Each row is followed by its class number. Each block has new classes, again numbered from 0 up, in any order.
[-37  43  -5  10  -8   4  13  28  19 -26  -9  23  -7   3 -10 -73  25  -5
 -51  20  -7 -16  43 -22 -40 -10  20 -18  -2  12  -8 -15]  6
[  0  67  -2  -9   2  -4  23   0   0  27  -8  10 -22  14 -21  13   0 -15
 -35  27  -3  23  53  -3 -27 -24  -5 -23  23  32  -1 -30]  2
[-32  24  16  33 -11  -7  -3  26   1 -24   0  19 -50  30 -10 -29  -7 -18
 -33  24 -19  13  27 -38 -37 -20  -2 -17  -1  18 -12 -24]  3
[-39  24   1  -1 -39  18 -19   0  -2 -32 -19 -24   5 -55 -25 -95  25 -25
 -59  16   9 -65  32  47 -22  19  27 -30 -27  27  16  -9]  7
[-30  57  -7  -8   2   7  23  18  13 -17  -6  19   7  -1 -16 -68  32  -4
 -52  24  -9  -9  38 -18 -36 -12  26 -11  -1  14  -8 -18]  6
[  2  64  -9  -9   2  -5  29  -9   1  19  -9   5   2  -7 -18 -13  18 -13
 -41  24  -1  -2  47 -14 -19 -26   3 -19  15  33  -7 -21]  0
[-28  65  -9 -19 -13  24  19  19  14 -17   0   4  31 -23 -26 -98  36  -9
 -44  24   4 -36  40  -9 -31   2  25  -3   1  25  -7  -6]  5
[-15  10   3  28  -6 -22 -12  17 -31   1   3  14 -71  20 -11  54 -33 -11
  -8  -3 -12  21  22  30   5 -10 -21 -15   2   9  16 -18]  7
[-38  37  -1 -11 -19  10 -19  12 -18 -14  -8 -11  -1 -25 -27 -58   6 -20
 -35   3   7 -39  32  39  -9  16  19 -21 -16  27  14 -11]  5
[-46  36  -9  16 -14   9  -3   8  -8 -19  -3  -3 -17 -14 -23 -37   2 -10
 -42  -4  -1 -42  36  42  -6   9  17 -20 -16  17   6 -15]  1
[-32  59  -3 -13 -11  10  16  21  11 -10  -5   1  -3 -18 -34 -64  18 -13
 -56  35  -7  -8  44 -12 -26 -13   8 -19  12  26  -9 -21]  4
[-25  56  -8 -10  20  14  15   4  -9  -3  11  16  12   6 -24 -53  17   2
 -52  -9  -5 -44  39  20 -13   8  33  -9 -12   7   1 -16]  4
[-40  12   8   6 -33  10 -22  15 -23 -24 -11 -29 -29 -40 -35 -38 -13 -30
 -21   6   9 -13  22  54  -2  19  10 -22 -17  29  16 -15]  5
[-21  10   6   9 -20 -15 -19  12 -30  -5 -11 -16 -51 -21 -28  16 -23 -27
 -17  12   1   3  26  45  -1  -6 -19 -28  -2  22  21 -19]  7
[-27  54  -2   0 -17   7   5  20   4 -12  -5   1  -3  -4 -29 -54  20 -18
 -48  36  -9  -7  36 -23 -32  -7  23 -18   7  28  -9 -18]  3
[-10  33 -14  -2   6  -6   0  10 -21  11   0  14 -26   0 -24  12  -4 -12
 -25   4   5  -1  32  45  -4   0  11 -18   5   8  10 -16]  6
[-19  40  -5   0 -12   8  -5   2 -16   3  -6   1 -28 -14 -26 -24   7  -8
 -43  13   1 -36  44  48  -8   6  20 -20  -3  21  15 -16]  7
[-27   3   6  19 -29 -11 -23  24 -27 -16  -3 -12 -58 -17 -22   5 -25 -29
 -17  10  -6   6  25  43   2   1 -19 -26 -10  16  21 -18]  7
[-10  44 -19  22  10 -15   7   2 -18  16   6  18 -25  18 -22  26  -8  -6
 -22  -3  -5 -18  42  29  -1  -9  -5 -17  12   7   4 -15]  1
[-19  44   0  13   1 -16  11  22   2  -8  -7  21 -23  22 -12 -12  -1 -10
 -29  26  -7  22  39 -23 -25 -22  -6 -12  13  12  -5 -20]  6
[-17  27   1  20 -33 -21   0  19  -1   1 -10  -1 -54   3 -19  25 -15 -31
 -15  34  -8  27  33  -2  -6 -25 -36 -31  13  23   3 -16]  1
[-39  31  -2  14 -21   3   8  32  15 -33  -4  13 -12 -10 -16 -72  14 -13
 -39  28  -4  -9  38 -16 -36  -7  17 -20  -5  13  -8 -16]  6
[ -4  31  -7   4  -1  -9  -4   5 -24  23   2  15 -39  13 -22  36 -21 -16
 -15   5  -1   1  39  38  -1  -9  -1 -25  12  14  16 -23]  2
[-27  35  -5  -1  -8   2  -7   5 -23  -2  -1   5 -12 -12 -25 -30  -4 -16
 -22   3   6 -30  29  37 -12   6  12 -15  -2  21   6 -13]  5
[-22  42 -16 -17 -18  19  -3 -15  -9  11 -14 -35  13 -47 -37 -62  26 -18
 -47  23   5 -53  44  58   3  19  23 -25  -7  23  14 -10]  1
[-47  36  -5   9 -10  10  16  35  21 -41  -1  25  -4  -1 -11 -93  23  -1
 -46  21  -6 -20  37 -24 -40  -7  23 -10 -11   8 -12 -14]  6
[-15  45   1 -18 -24  -8   5   7  -4  11 -11 -13 -25 -29 -39 -13   0 -33
 -42  44   2   6  41   9 -18 -21 -13 -37  19  36   1 -20]  4
[-32  11   3   9 -30   5 -22  22 -21 -14  -4  -4 -37 -10 -21 -24 -24 -29
 -25  10  -3  -4  29  41  -7  10  -1 -24 -15  19  21 -27]  2
[-19  26  -7  -5 -12  -9 -10   7 -25   7   0   2 -31 -14 -35  -2  -8 -21
 -33   5  -1  -7  33  40   1   1   7 -29  -1  20  13 -19]  4
[-15  60 -16 -20 -17  24  23  -2  15   0 -14 -16  27 -50 -27 -93  39 -15
 -61  37   5 -42  49   5 -23  -2  22 -20   3  33  -8 -15]  0
[-22  53  -8   2 -21  -4  12  10   3   4  -7  -5 -17 -12 -26 -22   8 -22
 -36  34  -8   3  47   1 -16 -18 -11 -24  14  29  -3 -18]  1
[ -40   22   -7    9  -41   24    4   29   20  -40  -10  -16    9  -53
  -26 -108   22  -18  -50   29    3  -44   38   -5  -25    4   21  -20
  -11   27   -2  -13]  0
[-36  40  -6  14 -12   9  -4   9 -10 -14  -3   1 -12  -7 -19 -38   5 -13
 -41  -2  -1 -41  40  34  -9   6  16 -19 -11  15  10 -15]  1
[-60   4   7  -1 -42  16 -23  29  -7 -43  -7 -21 -11 -48 -33 -81   0 -25
 -49  15  -1 -49  21  32 -14  20  25 -34 -28  23  15 -15]  4
[  0  24  -9   4  17 -31   0   6 -29  26   4  19 -52  23 -19  83 -23  -7
  -3   3  -2  29  23  35  14 -20  -9 -19  15   3   9 -14]  6
[-13  16  -5  28  14 -17  -1  21 -22  -6   5  25 -44  30 -13  37 -24  -5
 -13  -2  -5  17  22  20   0  -8  -2  -4   3  -1   8 -18]  6
[-23  43   4  -2 -23   0   8  20   7  -8  -4  11 -24  -5 -27 -49   9 -18
 -45  31  -4  -2  43 -12 -26 -14   6 -25   0  25  -2 -23]  4
[ -8  53 -11  -7   4   3 -10  -6 -14  23  -4  -3  -6  -1 -39  -7  13 -11
 -40  15   9 -29  40  35 -10   8  35 -23  11  26   4  -9]  3
[-13  -4  11   8 -13 -28 -27  21 -32   4   0  -2 -71   3 -23  73 -49 -24
  -3   8  -7  41   9  30  17 -17 -34 -27   7  17  14 -22]  4
[ -4  11  -6  13 -22 -12 -16  15 -24  11   2  -4 -40  -7 -25  24 -19 -26
 -13   7   0   8  28  40  18  -1  -6 -24  -6  15  19 -15]  0
[ -52   45   -1   11  -10   17   20   35   22  -46    7   21   14    0
  -10 -114   35   11  -52    6  -14  -50   42  -36  -46   -1   35   -3
  -21    7   -7  -12]  7
[-15  40  -3   0 -27 -16  -1   3  -4  14 -18 -20 -36 -24 -34   4  -3 -35
 -31  39   0  13  43  18 -13 -26 -29 -33  19  34   4 -21]  1
[-11  68  -6 -20  -4  21  14  -3   3  -1  -6  -6  17 -22 -34 -73  38 -20
 -63  41   1 -22  43  -4 -34  -5  31 -15  10  36 -11 -18]  3
[-25  42   1   4 -28   2   4  16  11 -10 -11   8 -15  -6 -18 -50   6 -24
 -48  32  -3 -11  46  -9 -37 -14   1 -27   0  30   3 -25]  2
[-16  27  -4 -14 -33  15 -18  -9 -15  15 -16 -31 -13 -44 -32 -44   4 -31
 -36  25   8 -22  46  64  -4  19  19 -41  -4  30  20 -21]  2
[-16  38  -6  -6 -15  -3 -10   2 -21  10  -7 -13 -29 -26 -35  -4  -2 -18
 -34  12   6 -19  41  58  -5   2   4 -29  -1  24  15 -16]  7
[-29  41  -4   0  -9   5  -7  13 -13  -6  -4  -8 -21 -17 -40 -23  -3 -14
 -49   7   2 -18  39  44  -3   7  16 -26  -5  20   8 -20]  4
[-21  49   6  -7 -14  -1  15  10   0  -5 -14   3 -22  -8 -23 -39  16 -16
 -44  33  -5   2  42  -7 -34 -19  -1 -17   5  33   4 -23]  7
[  3  57   5 -15  -1 -16  11   2 -10  27  -4   4 -20  10 -23  22  -4 -24
 -17  31  -3  29  31  -9 -21 -31 -21 -12  28  31  -3 -18]  5
[-16  12  -9   4  -5 -11  -8  14 -26   2  -9  -2 -43 -13 -27  25 -16 -18
 -19  13   0  10  21  48   3  -1   0 -24   3  11  14 -19]  6
[-13  44 -11 -14 -11  16 -17 -16 -12  14  -6 -16   2 -33 -40 -51  25 -21
 -51  30  11 -45  39  53 -11  15  40 -30   4  33   0  -7]  3
[  0  62 -18  -5  24 -11  10  -2 -23  21   8  27 -12  19 -21  19   0  -2
 -30   2   4  -6  46  38   0  -7  16 -14   7   7   2 -19]  6
[-29  43   2   3 -32   7   0  22   6 -16 -11  -5 -17 -21 -24 -54   6 -24
 -29  27   7  -9  39   2 -23  -4  -3 -22   5  30  -2 -10]  5
[-52  24  -1   6 -19  16  -8  27   0 -35   6   7  -3 -18 -24 -83  11 -10
 -53   0  -3 -57  34  16 -20  13  33 -23 -23  13   7 -12]  4
[ -6  23  10  -1 -32 -20 -10  18 -16  12 -12  -8 -56  -6 -26  30 -22 -42
   2  35   6  47  26  13  -3 -19 -39 -28  18  35   9 -13]  5
[ -1  42  -1  -9 -23  -7   9  -3  -5  22 -16 -15 -22 -30 -32 -13   7 -31
 -32  40   2  16  44   7 -12 -24  -7 -30  18  38   2 -23]  0
[-46  23   5   1 -37  17 -20  18  -9 -35  -2 -14  -2 -41 -24 -88  17 -24
 -54  11   1 -61  36  41 -23  18  31 -29 -31  25  20 -14]  7
[-25  30  16  39  -6 -25   9  27   0 -13   0  25 -65  44  -1  20 -24 -10
 -12  18 -18  33  33 -31 -28 -31 -32 -15   9  14  -6 -20]  7
[-19   5  -6   9 -12 -15 -17  23 -31  -4   1   1 -42  -7 -21  21 -21 -23
 -10  11  -4  18  22  41   9   1  -4 -23   0   7  16 -16]  6
[-47  16   8  16 -22  -1 -16  22 -16 -27   2  -2 -32  -9 -28 -35 -18 -21
 -32   5  -6  -9  23  22  -6   4   7 -18 -14  15   8 -19]  4
[ -4  65  -8 -18 -15  16   9   0   0  12 -10 -14   5 -27 -41 -55  29 -21
 -51  47   3 -14  48   5 -28   0  28 -24  17  36  -9 -20]  3
[-31  30  -8 -13 -25  20 -10   5  -9  -3 -11 -18   4 -39 -33 -77  15 -22
 -44  18   3 -49  47  49 -16  21  33 -39 -15  22  18 -22]  2
[-15  34  -6  19   5  -8   0  14 -14   1   7  28 -26  33  -7  25 -22  -6
 -21  -7  -4  -9  34  14  -9  -4   0 -15  -1  11  10 -20]  2

A new block, with new classes numbered from 0.
[ -1   0 -57  16  85   9 -53  -6 -25 -17  36  14   3  45   3   8 -14  75
 -35 -49  39  -9  16  -3  -3  27  12  -2  70 -53  -8 -10]  0
[ -9   5 -60  53 -18 -43  -9  -9  60   3  -1  35 -15 -13  20  37 -13  63
  39  16   5  43  20 -17  21 -11  31 -35   7  46   4 -35]  3
[-39   8 -47  40   0 -22 -10  20  44   2  25  18 -22  -9  81  41 -13  98
  23  27 -18  46  -4  -8  22  -2  40 -24   7  45  12  -4]  9
[ -9   8 -55  39 -14 -55 -28  -9  55  -8   6  40 -21 -15  16  45   6  81
  46  19  17  41  24 -12  15 -16  34 -28 -15  44   1 -39]  1
[  3   8 -34  15  12   2 -37 -33  46   1  14  30   5  -8  40  41 -29  65
  64  -7 -12  26   2  -3   5  -3  61   1 -12  28  24 -19]  6
[ 13 -32 -49  -5  81  17 -44 -14 -16  -5  45   4   1  45   5  29 -23  58
 -20 -47  55  15  26   9   9  13   3   0  47 -64 -23 -20]  7
[-33  13 -52  43  -9 -31  -7   6  30  -9  22  19 -10 -15  75  29  -8  91
  22  25 -32  49   0  -8  15   7  37 -47  13  20   4  -7]  5
[  7 -36 -33 -16  41  21 -40  36 -24  -2  55  -6  23  30  63  17   2  86
 -21 -18  37  -6  -2  48  12 -10  39   5  64 -36   6  -2]  9
[ 40 -27 -77 -25  69  24 -35  11  -8  18  20  21   3  63  23  27  11 102
   8 -10  45  25  16  39   3  -4  18  30  94 -45 -36  -1]  8
[  7 -18 -27   2   4   2 -33 -32  49  -9  18  39 -11   3  29  26   7  89
  65 -11   7  36 -22 -14   5 -19  62   2 -21  32  45 -14]  4
[  1 -26 -61   2  63  11 -38 -11 -29   0  39   3   6  49  24  34 -22  75
 -26 -46  39  14  11  -1   3  23   4   8  56 -46 -10 -14]  10
[-41   8 -51  37  -9 -21  -4   8  44   1  43  27 -13  -2  64  29  -9 104
  26  24 -25  51  -7 -14  17   9  42 -32  11  36  -8 -15]  11
[-32  15 -63  53 -17 -23 -16   4  62   4  30  31 -17  11  64  35 -17  90
  30  17 -15  41  -7 -17  14   1  39 -28   5  62 -17  -2]  0
[ 13  -7 -38   7 -10   5 -23 -31  47   6  21  20   4  -3  30  39 -13  69
  80   2   9  42  -6   0  12 -18  53  12 -18  36  39 -13]  7
[-10  14 -58  44 -18 -34 -32  -5  70  20   8  50 -23 -13  31  50 -12  55
  43  18  10  37  22 -13  21 -22  31 -17 -10  40 -11 -25]  6
[-16  13 -56  44  -8 -37 -24  11  58   0   3  39 -17 -28  42  45   1  75
  47  28  12  40  19  -3  18 -21  26 -25  -1  47  25 -22]  9
[ -3 -12 -30   4 -14   5 -34 -36  47   3  30  45  15   9  23  36  -9  88
  78  -9   1  35  -7 -11   2  -4  57   2 -11  28  23 -17]  11
[-39   2 -48  33  -7 -13  -6   5  41  -1  44  24 -13   0  66  27  -9 102
  31  24 -36  53 -12 -14  14  10  46 -34   9  33 -10 -11]  11
[ 19 -36 -42 -18  50  19 -49  23  -1  18  60  20   6  42  49  29  -3  89
 -18 -13  28  -3   7  44   0 -15  42   6  55 -49 -42  -5]  6
[ 14 -11 -35   2  -8 -20 -34 -31  42  -5  13  39  11   4  19  32  -1  96
  78   9   2  25   2  -1   1 -13  67  13 -20  42  23 -17]  1
[ 17 -23 -63 -25  68  32 -32  18 -19  11  51  29  12  57  23  23   4 114
   3 -22  39  34   5  18   5  10  15  10  84 -65  -9  -1]  11
[ -4  -6 -49  10 101  10 -41 -16  -5  -6  43   8 -16  55  -7  13  -7  56
 -50 -42  38  -3  16  -2  -7  15   4  26  45 -56 -20  -3]  0
[-22   4 -55  43   5 -21   4   9  47   6  31  19 -31  -3  64  33 -21  95
  14  21 -26  53  -6 -15  19   1  45 -36  15  35   0 -10]  3
[ 16 -48 -54 -18  45  26 -23  25 -26  11  60  -7  18  34  52  22   4  91
 -21 -17  35   6  -8  34   0  -3  32  16  60 -48  -5  -3]  10
[  0 -18 -44  18  98  14 -31  -2 -33 -20  43  -1   0  33  13  16 -25  71
 -46 -50  36   6  13  -2   9  36  15 -23  68 -63  -1 -18]  3
[  0 -16 -43   6 105  -9 -38   7 -29 -22  34   8  -5  43   3  14   2  88
 -38 -22  25   0  20  11   2  26  18   6  57 -54 -15 -14]  1
[-27  14 -66  49 -12 -24 -11  18  47   0  19  32 -21   8  54  25  -4  96
  25  14 -20  41  -5 -18  16   3  44 -44  22  46   0  -7]  0
[-35   8 -53  41 -11 -30  -6   7  40  -8  29  17   0 -15  84  30 -16  86
  13  34 -39  43  -3  -2  12   8  38 -40   9  31 -16 -12]  5
[  6 -18 -48   6  88   6 -39  -8 -17 -10  36   9   4  49  16  16  -5  69
 -27 -31  39   7  20   7   2  22  10   8  61 -49 -24  -9]  8
[ 20 -42 -46 -19  42  19 -48   5 -23  -5  59   7  25  27  46  22   3  96
 -18 -13  37  -5   5  47  -3  -5  36   0  51 -50 -30  -6]  5
[ 17 -46 -43 -27  33  27 -42   9 -17   8  75  18  22  38  30  10   6 101
 -11 -19  43   2   3  35   2  -8  47   6  57 -49 -27 -12]  11
[-21  13 -43  40 -25 -30 -23   5  68   7   4  41 -28 -29  38  52  -3  75
  45  21  25  35  13  -2  19 -20  26 -25 -10  53  22 -24]  9
[-13  16 -62  51 -29 -30 -17  -2  62   8   1  40 -24 -18  33  35  -1  65
  41  32  14  37  13 -12  25  -2  19 -30   7  65 -13 -20]  8
[ 35 -53 -54 -20  44  19 -26  15   2  15  59  12   9  39  31  16   4  90
 -20  -3  37   7   5  43  -1 -20  45   7  59 -40 -42  -7]  3
[-30   9 -48  40  -9 -51 -13  21  39 -11  25  23  -4  -5  68  24  -3  98
  27  44 -40  38  -2  -5  11   3  45 -35   8  47 -10 -18]  1
[-23  -5 -54  44   5 -22  -1  12  40   2  29  14 -20  -3  66  27 -20  88
  14  24 -36  45  -5 -12  18   5  46 -41  20  32  -7 -13]  3
[  1 -28 -59  -2  98  12 -37   1 -31 -18  34   6  -6  42  12  19 -13  84
 -24 -37  36  16  24  10   5  31  15 -15  63 -61 -28  -9]  2
[ 13  -7 -41  10  -6   2 -35 -28  44   6   9  32  -7  11  36  42  -3  83
  75  -9   4  35  -4  -5  12 -11  56   7  -1  42  31 -14]  8
[ 17 -57 -58 -19  25  16 -40  16  -8  20  64   9  12  44  42  36   4  97
 -24 -18  45  -3  -4  32   0 -15  36  26  43 -26 -29 -12]  10
[-16   7 -56  38 -13 -32 -22  -1  57  12  18  38 -17 -14  35  43 -13  67
  45  33  12  48  18 -13  17 -11  27 -26  -4  46   3 -21]  2
[-21  -6 -54  29  -5 -16 -13  15  64  18  41  22 -33   5  61  49  -1  92
  27  30 -15  52 -13  -3  16 -21  38  -6 -10  39  -9 -10]  7
[-39  11 -57  47 -11 -29 -10   9  38  -5  28  16 -14 -12  87  36 -19  88
  14  29 -40  48  -4  -8  22   7  34 -38   7  38  -8  -9]  5
[ 30 -52 -49 -22  51  35 -39  19  -8  13  70   8   5  37  38  24   8  95
  -4 -16  46  14  -1  42   2 -18  43   7  50 -53 -25   2]  7
[-51  18 -46  53  -2 -29  -1  21  37 -10  17  12 -13 -15  80  37 -20  91
  13  20 -22  46  -5 -15  25  12  44 -40  17  47  19 -13]  9
[ -1  -5 -49  24 -15 -28 -33 -12  67  -3   9  45 -25 -25  18  26   9  69
  40  33  20  30   0  -9  14 -23  22 -22 -17  51   3 -37]  4
[  3 -23 -44   2 107   8 -36 -11 -29 -29  29   8 -21  36   2  -1   1  82
 -44 -44  36   9  10   0   6  22  21 -11  61 -62  -2 -20]  4
[-36   4 -57  38   1 -19  -5  24  41   4  32  17 -31  -2  74  42 -13  95
  18  27 -29  57 -11 -14  19   3  49 -35   5  45  -4  -8]  2
[ 28 -37 -65 -33  97  30 -35  22 -24  -3  26  11  -4  54  23  13  21 109
 -11 -15  39  32  -8  27   3   1   9  11  89 -71  -8  -8]  4
[-26   0 -52  38   4 -21 -11  14  47   1  35  15 -19   1  70  39 -18  93
  32  29 -27  47  -5  -2  18   1  33 -31   6  40  -8 -11]  7
[ 25 -51 -48 -22  38  28 -43  16  -3  17  67  12   5  50  38  30  -5  95
 -13 -19  45   7   0  39   7 -13  38  11  50 -35 -36  -6]  7
[  9 -12 -36   7 -20   0 -41 -41  37   0  22  33  14  -6  40  41 -17  72
  59  -5  -1  29   0  -3   8 -14  59   1 -22  31  30 -17]  5
[ 36 -39 -72 -21  84  32 -28  19 -18  19  33  15   3  59  20  28   2 105
  -1 -16  35  37   4  18   5   3  14  12  88 -67 -14   3]  3
[ 30 -58 -42 -32  55  17 -41  12 -11   1  57  16  -2  43  35  -1  27 104
 -16  -4  37   7  -5  41  -7 -25  45   3  56 -54 -30  -2]  4
[ 10 -10 -41  10  -9   6 -33 -28  37   4  10  19   7   9  34  41   3  73
  67  -3  10  33 -11  -2   9  -9  56   8   0  39  23 -16]  8
[ -6 -20 -45  -3  86   7 -46 -11 -23 -16  49  17   3  47  -7  10  -7  67
 -39 -43  29   2  20   1   2  25   9   3  55 -63 -18 -24]  11
[ 10 -51 -39 -20  47  24 -41  33  -7   9  58   8  16  36  53  33  14 104
 -13  -9  50   2  -3  46   2 -19  42  17  51 -37 -18   1]  9
[ 27 -33 -67 -26  81  38 -41  13 -13  16  41   5   8  55  25  44  -4 100
   7 -15  50  33   2  34   1   4   3  23  76 -63 -25  -6]  7
[-31  21 -51  44   4 -32  -9  13  53   9  26  32 -31   2  75  35 -22  90
  21  24 -36  46   6 -11  20   0  46 -32   8  34 -11  -3]  6
[ 16 -65 -53 -22  40  23 -31  21  -6  17  66   4   6  46  49  36  11 103
 -15 -10  34   5  -7  38  -3 -12  33  21  39 -33 -34  -1]  10
[  7  -5 -31  17   4 -24 -41 -26  29 -16  10  31  16  -5  25  31 -11  90
  74   5  -5  16   5  -4   7  -1  60   1 -12  43  36 -26]  1
[ 30 -29 -70 -15  80  28 -25  18 -12  17  33  15  -2  58  21  32  -5 103
 -13 -16  38  31   7  25   7   5  14   9  92 -55 -19  -4]  3
[ 13 -26 -54  -3  89  17 -42   2 -24  -8  42   6  -3  44  10  19  -8  70
 -22 -39  36  15  18  13   1  14   8  -3  63 -73 -16 -10]  7
[-31   8 -46  43   1 -20 -13  14  40  -9  37  11 -12  -4  78  31 -31  80
  24  18 -38  40  -8  -6  21  12  35 -43  11  39   4 -15]  7
[-31   0 -49  37 -12 -47  -9  16  48   3  27  26 -17   6  65  34   2 109
  33  45 -27  45  -3  -7  15  -5  45 -17  -1  49 -23  -7]  1
[ 17 -53 -51 -22  35  25 -37  11 -15  17  65   0   1  39  45  38   8 102
 -17 -24  43   1  -7  39  -5 -13  37  20  44 -41 -21  -7]  10
[-11  20 -57  37 -15 -32 -34  -6  64  12  14  42 -14 -23  37  47 -15  57
  39  25   4  38  15 -14  15 -14  25 -21 -13  36  -8 -30]  6
[ -4  13 -71  45 -26 -32 -33  -7  68   3  10  50 -23  -9  18  36  -1  73
  51  13  21  34  17 -18  14 -16  20 -30  -8  55  -1 -21]  0
[ 12   0 -41  11   7  -3 -25 -21  31 -11  11  23  16   0  41  23  -6  80
  68   1  -3  29  -4  -3  10   2  53  -3   6  38  40 -15]  8
[-25   9 -49  44   2 -22 -10  13  43  -2  28  17 -22  -3  65  37 -19  88
  32  24 -31  50  -4  -7  21   5  36 -44  11  39  10 -14]  7
[ 23 -51 -52 -30  45  21 -40  27 -10  12  65   7   8  45  41  23  16 100
 -12   6  38   6   0  50   0 -19  44  15  50 -34 -31   1]  2
[ 36 -37 -73 -34  87  19 -38   4 -14   5  18  28  -5  58   9  12  19 113
   2 -12  45  34   7  22  -3  -7  14  21  87 -67 -22  -6]  4
[ 33 -49 -43 -21  39  22 -28  19 -14  11  64   8   5  39  33  12   3  90
 -25 -17  37   6   1  37   6 -16  48  -8  61 -48 -13  -6]  3
[ 32 -24 -74 -23  80  31 -32  19 -18  11  24  14  12  55  32  25  11  99
   6 -16  40  31   7  30   0   8  13  16  98 -63 -23   0]  8
